Here is a tiny trained network, its code and every weight. The questions are about switching its units off for an input and a target symbol, where a switched-off unit gives its printed mean instead of its output.

import numpy as np


def w(rows, s, z=0):
    codes = np.array(rows[::2]) - 128.0
    scale = np.full(codes.shape[1], s)
    scale[-1] = z or s
    return codes * scale


def norm(h):
    return h / np.sqrt((h * h).mean(-1, keepdims=True) + 1e-5)


def f(y):
    return np.maximum(y, 0)


def softmax(a):
    e = np.exp(a - a.max(-1, keepdims=True))
    return e / e.sum(-1, keepdims=True)


def log_softmax(a):
    a = a - a.max(-1, keepdims=True)
    return a - np.log(np.exp(a).sum(-1, keepdims=True))


def net(x, mask):
    ids = ['αβγδζθξπσφ'.index(c) for c in x.split()]
    T = len(ids)
    res = E[ids] + P[:T]
    u = 0
    for l in range(3):
        q, k, v = (norm(res) @ M[l].T for M in (Q, K, V))
        z = softmax(np.where(np.tri(T) > 0, q @ k.T / 2**0.5, -1e9)) @ v
        res = res + np.where(mask[u], z, O[l][:, -1]) @ O[l][:, :-1]
        u += 1
        y = f(norm(res) @ A[l][:, :-1].T + A[l][:, -1])
        res = res + np.where(mask[u : u + 8], y, B[l][:, -1]) @ B[l][:, :-1]
        u += 8
    return log_softmax(norm(res)[-1] @ U[:, :-1].T + U[:, -1])


Q, K, V, O, A, B = {}, {}, {}, {}, {}, {}
E = w([
[7,70,119],'α',
[86,168,139],'β',
[134,150,143],'γ',
[196,89,133],'δ',
[113,117,89],'ζ',
[92,157,126],'θ',
[153,127,147],'ξ',
[131,119,104],'π',
[191,95,135],'σ',
[175,100,129],'φ',
],0.021)
P = w([
[122,250,28],'0',
[164,143,106],'1',
[162,126,131],'2',
[167,85,116],'3',
[148,95,147],'4',
[139,87,160],'5',
[129,85,162],'6',
[120,77,168],'7',
],0.012)
Q[0] = w([
[46,3,81],'L0H1',
[142,116,232],'L0H1',
],0.0071)
K[0] = w([
[173,45,72],'L0H1',
[43,253,91],'L0H1',
],0.0062)
V[0] = w([
[96,108,115],'L0H1',
[1,195,86],'L0H1',
],0.0076)
O[0] = w([
[208,91,179,2],'L0H1',
[170,14,3,84],'L0H1',
],0.0066,0.00055)
A[0] = w([
[103,90,151,71],'L0N1',
[171,57,159,171],'L0N2',
[97,87,229,1],'L0N3',
[226,169,182,130],'L0N4',
[59,22,230,48],'L0N5',
[71,2,82,185],'L0N6',
[65,188,16,141],'L0N7',
[254,197,173,143],'L0N8',
],0.007,0.0054)
B[0] = w([
[172,162,104,134],'L0N1',
[107,145,203,252],'L0N2',
[64,77,78,144],'L0N3',
[122,26,98,227],'L0N4',
[67,105,142,191],'L0N5',
[50,87,166,250],'L0N6',
[168,15,145,205],'L0N7',
[100,2,114,252],'L0N8',
],0.0072,0.0045)
Q[1] = w([
[1,116,158],'L1H1',
[144,226,123],'L1H1',
],0.0064)
K[1] = w([
[2,71,43],'L1H1',
[147,212,119],'L1H1',
],0.0085)
V[1] = w([
[254,135,157],'L1H1',
[227,135,145],'L1H1',
],0.007)
O[1] = w([
[64,125,2,8],'L1H1',
[48,146,75,32],'L1H1',
],0.0079,0.0011)
A[1] = w([
[88,92,200,3],'L1N1',
[134,173,218,195],'L1N2',
[98,138,200,181],'L1N3',
[233,115,156,47],'L1N4',
[252,220,195,139],'L1N5',
[69,113,111,163],'L1N6',
[133,129,127,87],'L1N7',
[173,193,2,45],'L1N8',
],0.011,0.0052)
B[1] = w([
[126,34,96,213],'L1N1',
[206,37,92,214],'L1N2',
[187,59,139,254],'L1N3',
[148,181,109,152],'L1N4',
[77,56,142,131],'L1N5',
[182,131,182,210],'L1N6',
[168,115,93,128],'L1N7',
[254,96,174,160],'L1N8',
],0.0071,0.005)
Q[2] = w([
[120,227,39],'L2H1',
[130,249,22],'L2H1',
],0.013)
K[2] = w([
[249,117,158],'L2H1',
[209,156,162],'L2H1',
],0.017)
V[2] = w([
[250,91,99],'L2H1',
[120,78,218],'L2H1',
],0.013)
O[2] = w([
[132,245,255,239],'L2H1',
[73,199,97,255],'L2H1',
],0.0086,0.0076)
A[2] = w([
[83,122,19,137],'L2N1',
[92,195,148,208],'L2N2',
[122,231,179,149],'L2N3',
[44,109,114,55],'L2N4',
[132,127,128,87],'L2N5',
[73,116,2,120],'L2N6',
[167,138,177,4],'L2N7',
[30,124,124,57],'L2N8',
],0.015,0.0029)
B[2] = w([
[174,230,59,151],'L2N1',
[225,75,168,182],'L2N2',
[186,53,142,253],'L2N3',
[170,119,112,171],'L2N4',
[129,151,66,128],'L2N5',
[169,207,11,158],'L2N6',
[167,211,118,247],'L2N7',
[254,137,173,168],'L2N8',
],0.0069,0.0047)
U = w([
[177,103,20,211],'α',
[106,103,120,35],'β',
[98,69,105,102],'γ',
[114,77,112,5],'δ',
[226,104,195,210],'ζ',
[96,119,119,113],'θ',
[111,101,118,30],'ξ',
[116,101,113,50],'π',
[104,104,121,4],'σ',
[48,83,246,177],'φ',
],0.013,0.0028)

Each question gives the input, a string of symbols that net reads in full, and the target symbol t.
The units are the heads (2 rows each of Q, K, V and O) and the neurons (one row each of A and B). Each row of codes is followed by its name. A weight is (code - 128) times the scale printed after its matrix; where a second scale follows, it is the last column's (O, A, B and U).
mask holds one flag per unit, layer by layer, with each layer's heads first. A switched-off unit (its flag False) gives its mean, the last column of its rows in O or B, instead of its output. The means were averaged over made-up inputs and are rounded, as every weight is.
A unit's drop is (log p(t) with every unit on - log p(t) with that unit switched off) / (log p(t) with every unit on - log p(t) with every unit switched off).
The circuit of an input: a set's keep is (log p(t) with only the set's units on - log p(t) with every unit switched off) / (log p(t) with every unit on - log p(t) with every unit switched off). Starting from the 12 units with the biggest drops (on a tie, the unit counted first), units are removed one at a time, each time the one whose removal leaves the highest keep (on an exact tie, the one counted first), for as long as the keep stays at least 0.8.
units of the circuit, in order: the units of the circuit, biggest drop first
most important unit: the unit with the biggest drop
top k neurons: the k neurons with the biggest drops, biggest first
k most important neurons of layer l: the k neurons of layer l with the biggest drops, biggest first
drop when u is switched off: that unit's drop, to one decimal
input π ξ σ φ α θ, target α: units of the circuit, in order => (L2H1 L2N6)
input β π γ ξ ξ α γ, target α: units of the circuit, in order => (L2H1)
input σ ξ γ α γ, target α: units of the circuit, in order => (L2H1 L0N6)
input φ ξ ζ σ φ β, target ζ: units of the circuit, in order => (L0N8 L0N6 L1N2)
input φ β α ζ, target α: 3 most important neurons of layer 0 => (L0N7 L0N5 L0N8)
input γ ζ π ξ α β, target α: units of the circuit, in order => (L2H1 L2N6)
input ξ γ π π ξ π, target φ: 2 most important neurons of layer 1 => (L1N8 L1N1)
input ξ π ξ, target φ: top 3 neurons => (L0N8 L0N4 L1N8)
input β δ α π, target α: top 4 neurons => (L0N6 L0N5 L1N8 L2N6)
input γ φ φ π φ, target φ: top 3 neurons => (L0N8 L1N8 L0N4)
input φ φ π ξ σ α φ, target α: 2 most important neurons of layer 2 => (L2N6 L2N1)
input ξ α ξ, target α: top 4 neurons => (L0N6 L1N8 L1N2 L0N7)
input δ ξ β γ α σ, target α: 2 most important neurons of layer 1 => (L1N8 L1N6)
input ξ θ ξ ξ α ζ, target α: units of the circuit, in order => (L2H1)
input ζ θ ξ ζ ζ, target φ: 2 most important neurons of layer 1 => (L1N8 L1N1)
input ξ α δ, target α: top 2 neurons => (L0N6 L1N8)
input σ ξ α θ, target α: top 2 neurons => (L0N6 L0N7)
input π δ ξ α ξ, target α: 3 most important neurons of layer 0 => (L0N6 L0N5 L0N7)
input γ ξ α φ, target α: 3 most important neurons of layer 0 => (L0N6 L0N5 L0N7)
input σ β ζ ξ φ ζ θ, target ζ: most important unit => L0N8
input ξ ξ σ ξ ξ β ξ, target φ: top 2 neurons => (L1N8 L2N3)
input φ β ζ ξ θ ζ, target φ: 2 most important neurons of layer 0 => (L0N6 L0N5)
input ξ σ φ γ σ ξ σ, target φ: 2 most important neurons of layer 1 => (L1N8 L1N6)
input φ φ φ α β, target α: drop when L2H1 is switched off => 0.6
input ξ φ ξ γ θ σ γ σ, target φ: drop when L2N8 is switched off => 0.1
